Here is a tiny trained network, its code and every weight. The questions are about switching its units off for an input and a class, where a switched-off unit gives its printed mean instead of its output.

import numpy as np


def w(rows, s, z=0):
    codes = np.array(rows[::2]) - 128.0
    scale = np.full(codes.shape[1], s)
    scale[-1] = z or s
    return codes * scale


def f(y):
    return y / 2 * (1 + np.tanh(0.7978845608 * (y + 0.044715 * y**3)))


def log_softmax(a):
    a = a - a.max(-1, keepdims=True)
    return a - np.log(np.exp(a).sum(-1, keepdims=True))


def net(x, mask):
    res = np.array(x, float).reshape(1, 6) / 4 @ E
    y = f(res @ A[0][:, :-1].T + A[0][:, -1])
    res = res + np.where(mask, y, B[0][:, -1]) @ B[0][:, :-1]
    return log_softmax(res[-1] @ U[:, :-1].T + U[:, -1])


A, B = {}, {}
E = w([
[127,128,129,128,127],'x0',
[59,141,36,69,175],'x1',
[221,125,120,36,152],'x2',
[127,129,129,129,127],'x3',
[129,128,127,129,128],'x4',
[121,97,79,102,7],'x5',
],0.012)
A[0] = w([
[124,117,119,127,142,86],'neuron 0',
[157,134,108,101,101,74],'neuron 1',
[41,129,113,159,4,133],'neuron 2',
[123,139,121,120,133,89],'neuron 3',
[105,136,140,141,143,137],'neuron 4',
[150,119,114,113,112,77],'neuron 5',
[137,122,126,121,150,91],'neuron 6',
[200,144,153,66,209,123],'neuron 7',
[55,126,43,74,178,166],'neuron 8',
[147,125,156,105,169,93],'neuron 9',
[109,125,130,129,111,82],'neuron 10',
[133,123,133,127,132,120],'neuron 11',
[69,119,153,182,161,170],'neuron 12',
[160,124,105,89,90,70],'neuron 13',
[120,104,126,125,138,82],'neuron 14',
[103,127,122,143,96,104],'neuron 15',
[132,121,135,132,127,136],'neuron 16',
[78,122,123,161,82,81],'neuron 17',
[168,127,165,162,102,254],'neuron 18',
[112,124,123,119,123,96],'neuron 19',
[142,139,136,142,117,177],'neuron 20',
[85,143,78,96,155,152],'neuron 21',
[115,133,129,127,111,124],'neuron 22',
[52,150,158,205,167,195],'neuron 23',
[139,124,134,112,156,96],'neuron 24',
[170,120,104,39,35,44],'neuron 25',
[156,133,136,117,160,105],'neuron 26',
[105,142,133,152,144,113],'neuron 27',
[94,137,88,103,150,148],'neuron 28',
[131,126,142,127,125,145],'neuron 29',
[127,118,127,140,131,133],'neuron 30',
[98,128,127,113,115,80],'neuron 31',
],0.023,0.0089)
B[0] = w([
[131,132,134,113,137,128],'neuron 0',
[154,125,134,151,147,152],'neuron 1',
[3,136,151,105,114,245],'neuron 2',
[130,143,135,119,139,129],'neuron 3',
[146,151,123,154,132,150],'neuron 4',
[146,139,135,146,138,141],'neuron 5',
[136,157,135,123,117,137],'neuron 6',
[147,138,128,48,54,233],'neuron 7',
[127,183,108,94,206,252],'neuron 8',
[106,150,119,106,99,165],'neuron 9',
[110,131,126,117,137,134],'neuron 10',
[135,140,133,132,122,129],'neuron 11',
[174,95,131,174,172,202],'neuron 12',
[161,121,128,166,155,165],'neuron 13',
[126,144,133,127,132,124],'neuron 14',
[90,150,108,123,121,154],'neuron 15',
[128,129,123,134,113,133],'neuron 16',
[102,145,130,78,101,177],'neuron 17',
[113,98,119,170,58,214],'neuron 18',
[120,124,132,124,144,131],'neuron 19',
[122,129,122,146,101,153],'neuron 20',
[132,106,141,82,189,201],'neuron 21',
[108,137,126,137,133,136],'neuron 22',
[184,112,108,211,171,234],'neuron 23',
[141,143,111,104,112,146],'neuron 24',
[191,100,103,210,181,214],'neuron 25',
[126,115,128,90,111,158],'neuron 26',
[146,142,123,152,144,151],'neuron 27',
[130,135,139,105,168,185],'neuron 28',
[135,120,137,131,118,137],'neuron 29',
[120,137,110,135,125,132],'neuron 30',
[108,101,114,111,156,137],'neuron 31',
],0.056,0.024)
U = w([
[188,39,80,229,88,252],'0',
[201,113,75,149,214,154],'1',
[147,95,101,93,3,85],'2',
[155,168,99,14,127,43],'3',
[59,78,112,143,52,102],'4',
[70,143,109,72,165,34],'5',
],0.0064,0.0034)

Each question gives the input, the list of numbers given to net, and the class t.
The units are the neurons (one row each of A and B). Each row of codes is followed by its name. A weight is (code - 128) times the scale printed after its matrix; where a second scale follows, it is the last column's (A, B and U).
mask holds one flag per neuron, in row order. A switched-off neuron (its flag False) gives its mean, the last column of its row in B, instead of its output. The means were averaged over made-up inputs and are rounded, as every weight is.
A unit's drop is (log p(t) with every unit on - log p(t) with that unit switched off) / (log p(t) with every unit on - log p(t) with every unit switched off).
most important unit: the unit with the biggest drop
k most important neurons: the k neurons with the biggest drops, biggest first
drop when u is switched off: that unit's drop, to one decimal
input [-2,-6,-6,4,-7,0], class 0: most important unit	neuron 23
input [6,-6,-6,-1,-6,1], class 4: 2 most important neurons	[neuron 2; neuron 25]
input [-4,-7,7,-6,8,0], class 2: 2 most important neurons	[neuron 7; neuron 23]
input [3,8,8,3,6,0], class 3: 2 most important neurons	[neuron 7; neuron 23]
input [-3,-6,-5,-1,-5,0], class 0: 2 most important neurons	[neuron 23; neuron 12]
input [-5,4,1,7,7,-1], class 3: 3 most important neurons	[neuron 25; neuron 23; neuron 2]
input [-5,-6,0,1,-3,0], class 0: 2 most important neurons	[neuron 2; neuron 7]
input [-1,7,1,-8,0,0], class 3: 4 most important neurons	[neuron 23; neuron 25; neuron 2; neuron 12]
input [-7,6,1,5,-2,-5], class 3: 2 most important neurons	[neuron 25; neuron 7]
input [-1,-1,4,6,-7,2], class 0: drop when neuron 8 is switched off	0.3
input [-7,-5,-5,-5,1,2], class 4: drop when neuron 2 is switched off	0.3
input [-7,-6,-8,5,-6,2], class 4: drop when neuron 2 is switched off	1.7
input [7,0,-6,0,8,-1], class 0: 2 most important neurons	[neuron 8; neuron 23]
input [-4,7,-1,-4,4,8], class 5: most important unit	neuron 2
